Here is a tiny trained network, its code and every weight. The questions are about switching its units off for an input and a class, where a switched-off unit gives its printed mean instead of its output.

import numpy as np


def w(rows, s, z=0):
    codes = np.array(rows[::2]) - 128.0
    scale = np.full(codes.shape[1], s)
    scale[-1] = z or s
    return codes * scale


def norm(h):
    return h / np.sqrt((h * h).mean(-1, keepdims=True) + 1e-5)


def f(y):
    return np.maximum(y, 0)


def log_softmax(a):
    a = a - a.max(-1, keepdims=True)
    return a - np.log(np.exp(a).sum(-1, keepdims=True))


def net(x, mask):
    res = np.array(x, float).reshape(1, 3) / 4 @ E
    u = 0
    for l in range(2):
        y = f(norm(res) @ A[l][:, :-1].T + A[l][:, -1])
        res = res + np.where(mask[u : u + 14], y, B[l][:, -1]) @ B[l][:, :-1]
        u += 14
    return log_softmax(norm(res)[-1] @ U[:, :-1].T + U[:, -1])


A, B = {}, {}
E = w([
[23,66,173,90,103,96,98,254],'x0',
[234,24,208,156,100,166,65,140],'x1',
[92,79,125,79,174,143,99,34],'x2',
],0.0085)
A[0] = w([
[188,158,116,66,188,99,167,93,149],'0.n1',
[85,155,139,175,122,125,168,103,183],'0.n2',
[180,174,177,139,91,24,190,128,2],'0.n3',
[68,149,202,89,120,192,109,137,150],'0.n4',
[163,146,105,231,97,111,61,100,104],'0.n5',
[144,147,158,101,210,143,104,83,119],'0.n6',
[255,127,118,167,165,152,69,175,114],'0.n7',
[231,211,67,161,131,137,64,211,23],'0.n8',
[60,169,167,119,164,120,130,158,124],'0.n9',
[157,111,125,87,85,116,184,131,50],'0.n10',
[85,155,119,106,130,148,152,129,136],'0.n11',
[142,68,138,152,158,209,96,176,194],'0.n12',
[136,121,87,158,97,106,125,200,62],'0.n13',
[149,111,73,127,170,122,96,124,126],'0.n14',
],0.0088,0.0033)
B[0] = w([
[159,77,159,60,138,74,186,213,207],'0.n1',
[221,38,95,150,121,88,57,174,184],'0.n2',
[71,115,97,201,192,174,165,143,163],'0.n3',
[199,168,152,47,191,155,166,169,196],'0.n4',
[115,80,205,32,123,109,234,162,201],'0.n5',
[64,205,141,197,133,254,90,184,190],'0.n6',
[133,119,22,93,64,112,81,137,254],'0.n7',
[88,229,215,226,147,222,91,166,206],'0.n8',
[230,82,134,130,97,93,184,99,203],'0.n9',
[152,112,173,154,155,190,128,197,130],'0.n10',
[158,86,115,217,161,115,59,120,180],'0.n11',
[132,143,20,140,126,91,135,129,236],'0.n12',
[69,154,169,167,147,217,143,178,178],'0.n13',
[153,150,237,81,163,141,175,172,156],'0.n14',
],0.0057,0.0064)
A[1] = w([
[117,51,164,157,51,124,79,117,44],'1.n1',
[45,98,186,117,111,88,121,153,84],'1.n2',
[32,170,124,91,191,213,115,137,192],'1.n3',
[105,165,122,147,176,95,171,95,145],'1.n4',
[80,47,191,113,49,143,72,158,86],'1.n5',
[191,174,134,171,110,189,196,1,174],'1.n6',
[111,71,148,128,124,205,24,88,106],'1.n7',
[201,155,208,185,151,129,181,76,129],'1.n8',
[146,182,24,80,67,149,133,80,123],'1.n9',
[162,110,157,139,53,154,31,89,43],'1.n10',
[20,55,164,94,191,187,89,21,3],'1.n11',
[164,78,154,143,113,170,148,184,206],'1.n12',
[8,143,90,74,53,216,154,148,121],'1.n13',
[24,185,28,165,173,34,171,107,80],'1.n14',
],0.0092,0.0028)
B[1] = w([
[166,147,125,105,86,104,127,85,164],'1.n1',
[139,163,174,52,130,185,171,79,176],'1.n2',
[145,110,124,184,138,121,117,107,185],'1.n3',
[116,115,120,118,86,114,90,148,163],'1.n4',
[97,164,126,102,144,139,193,96,200],'1.n5',
[62,159,166,100,106,142,181,161,208],'1.n6',
[137,140,91,173,114,112,100,134,187],'1.n7',
[93,69,159,64,174,123,91,105,182],'1.n8',
[143,98,114,104,201,106,121,152,173],'1.n9',
[125,158,109,149,53,74,138,105,171],'1.n10',
[125,184,161,202,106,161,133,253,177],'1.n11',
[131,119,116,137,156,102,98,86,254],'1.n12',
[124,98,126,140,181,138,88,88,165],'1.n13',
[185,120,117,124,52,122,95,78,198],'1.n14',
],0.012,0.0084)
U = w([
[173,149,72,90,32,82,93,94,188],'0',
[102,148,178,3,157,144,170,137,149],'1',
[109,192,151,215,106,179,108,206,179],'2',
[139,55,83,147,229,111,79,106,173],'3',
[92,89,88,141,131,135,158,102,8],'4',
[79,89,86,134,118,147,143,101,3],'5',
],0.019,0.0054)

Each question gives the input, the list of numbers given to net, and the class t.
The units are the neurons (one row each of A and B). Each row of codes is followed by its name. A weight is (code - 128) times the scale printed after its matrix; where a second scale follows, it is the last column's (A, B and U).
mask holds one flag per neuron, layer by layer. A switched-off neuron (its flag False) gives its mean, the last column of its row in B, instead of its output. The means were averaged over made-up inputs and are rounded, as every weight is.
A unit's drop is (log p(t) with every unit on - log p(t) with that unit switched off) / (log p(t) with every unit on - log p(t) with every unit switched off).
The circuit of an input: a set's keep is (log p(t) with only the set's units on - log p(t) with every unit switched off) / (log p(t) with every unit on - log p(t) with every unit switched off). Starting from the 12 units with the biggest drops (on a tie, the unit counted first), units are removed one at a time, each time the one whose removal leaves the highest keep (on an exact tie, the one counted first), for as long as the keep stays at least 0.8.
units of the circuit, in order: the units of the circuit, biggest drop first
most important unit: the unit with the biggest drop
top k neurons: the k neurons with the biggest drops, biggest first
k most important neurons of layer l: the k neurons of layer l with the biggest drops, biggest first
drop of u: that unit's drop, to one decimal
input [7,-1,-6], class 1: most important unit : 1.n2
input [6,-7,-7], class 0: 3 most important neurons of layer 0 : 0.n8; 0.n6; 0.n9
input [6,6,-6], class 0: units of the circuit, in order : 1.n1; 1.n11
input [-8,7,-1], class 1: 3 most important neurons of layer 0 : 0.n5; 0.n2; 0.n11
input [0,-3,2], class 3: top 2 neurons : 0.n2; 0.n12
input [-7,3,-5], class 1: 2 most important neurons of layer 1 : 1.n8; 1.n6
input [0,7,8], class 2: 2 most important neurons of layer 1 : 1.n11; 1.n14
input [-3,0,4], class 2: 2 most important neurons of layer 0 : 0.n6; 0.n9
input [3,-1,4], class 2: 2 most important neurons of layer 0 : 0.n1; 0.n7
input [-7,-6,2], class 1: 2 most important neurons of layer 1 : 1.n6; 1.n9
input [-8,-5,-8], class 1: units of the circuit, in order : 1.n8; 1.n6
input [7,-7,7], class 0: 2 most important neurons of layer 1 : 1.n14; 1.n6
input [1,-3,0], class 3: top 2 neurons : 0.n9; 0.n2
input [7,5,0], class 1: most important unit : 1.n5
input [-2,-6,7], class 2: top 2 neurons : 1.n11; 0.n12
input [-5,-1,-1], class 1: drop of 0.n8 : 0.0
input [-2,-7,-5], class 0: drop of 1.n14 : 1.5
input [6,-2,8], class 2: drop of 1.n11 : 1.2
input [-8,-4,-7], class 1: 2 most important neurons of layer 1 : 1.n8; 1.n11
input [2,-8,7], class 0: most important unit : 1.n14
